Here is a tiny trained network, its code and every weight. The questions are about switching its units off for an input and a class, where a switched-off unit gives its printed mean instead of its output.

import numpy as np


def w(rows, s, z=0):
    codes = np.array(rows[::2]) - 128.0
    scale = np.full(codes.shape[1], s)
    scale[-1] = z or s
    return codes * scale


def f(y):
    return y / 2 * (1 + np.tanh(0.7978845608 * (y + 0.044715 * y**3)))


def log_softmax(a):
    a = a - a.max(-1, keepdims=True)
    return a - np.log(np.exp(a).sum(-1, keepdims=True))


def net(x, mask):
    res = np.array(x, float).reshape(1, 4) / 4 @ E
    y = f(res @ A[0][:, :-1].T + A[0][:, -1])
    res = res + np.where(mask, y, B[0][:, -1]) @ B[0][:, :-1]
    return log_softmax(res[-1] @ U[:, :-1].T + U[:, -1])


A, B = {}, {}
E = w([
[85,55,69,127,82,88,2,96],'x0',
[56,190,200,173,102,227,82,174],'x1',
[114,217,109,155,211,82,126,174],'x2',
[155,75,164,79,86,161,142,207],'x3',
],0.0099)
A[0] = w([
[125,136,180,110,85,157,116,196,200],'n1',
[179,130,81,82,198,65,146,123,208],'n2',
[168,119,146,78,92,161,182,155,192],'n3',
[137,167,181,149,172,142,212,129,254],'n4',
[146,139,196,124,159,142,216,120,239],'n5',
[1,200,150,217,165,177,80,174,199],'n6',
[210,123,55,110,167,53,179,122,218],'n7',
],0.0086,0.0034)
B[0] = w([
[109,117,208,139,104,176,82,232,181],'n1',
[88,80,63,111,187,52,244,186,213],'n2',
[201,73,155,185,38,206,174,160,180],'n3',
[174,193,124,225,174,217,216,103,214],'n4',
[193,165,149,254,77,220,196,78,204],'n5',
[66,246,150,112,179,39,16,148,254],'n6',
[127,114,39,126,169,67,224,145,234],'n7',
],0.0073,0.012)
U = w([
[120,107,64,104,157,90,184,157,198],'0',
[109,66,87,97,75,126,72,9,250],'1',
[123,64,180,97,88,166,106,211,125],'2',
[98,162,133,79,129,98,64,147,95],'3',
[208,124,136,156,95,174,176,111,47],'4',
[123,197,160,150,176,144,131,134,18],'5',
],0.011,0.0024)

Each question gives the input, the list of numbers given to net, and the class t.
The units are the neurons (one row each of A and B). Each row of codes is followed by its name. A weight is (code - 128) times the scale printed after its matrix; where a second scale follows, it is the last column's (A, B and U).
mask holds one flag per neuron, in row order. A switched-off neuron (its flag False) gives its mean, the last column of its row in B, instead of its output. The means were averaged over made-up inputs and are rounded, as every weight is.
A unit's drop is (log p(t) with every unit on - log p(t) with that unit switched off) / (log p(t) with every unit on - log p(t) with every unit switched off).
The circuit of an input: a set's keep is (log p(t) with only the set's units on - log p(t) with every unit switched off) / (log p(t) with every unit on - log p(t) with every unit switched off). Starting from all 7 units, units are removed one at a time, each time the one whose removal leaves the highest keep (on an exact tie, the one counted first), for as long as the keep stays at least 0.8.
units of the circuit, in order: the units of the circuit, biggest drop first
k most important neurons: the k neurons with the biggest drops, biggest first
drop of u: that unit's drop, to one decimal
input [-4,-3,4,-8], class 0: units of the circuit, in order	(n2)
input [8,-1,4,0], class 1: units of the circuit, in order	(n6; n7; n4)
input [1,8,-1,-8], class 3: units of the circuit, in order	(n6; n5)
input [2,8,-5,-1], class 3: units of the circuit, in order	(n6; n4)
input [-4,-1,0,-3], class 4: 3 most important neurons	(n6; n5; n4)
input [1,-3,-3,5], class 2: 2 most important neurons	(n4; n5)
input [-2,-1,4,-6], class 0: 3 most important neurons	(n2; n7; n1)
input [-2,4,-1,5], class 2: 2 most important neurons	(n1; n7)
input [2,0,7,7], class 2: drop of n7	0.3
input [8,5,-2,-6], class 3: drop of n6	0.8
input [7,7,-4,-2], class 3: drop of n6	0.3
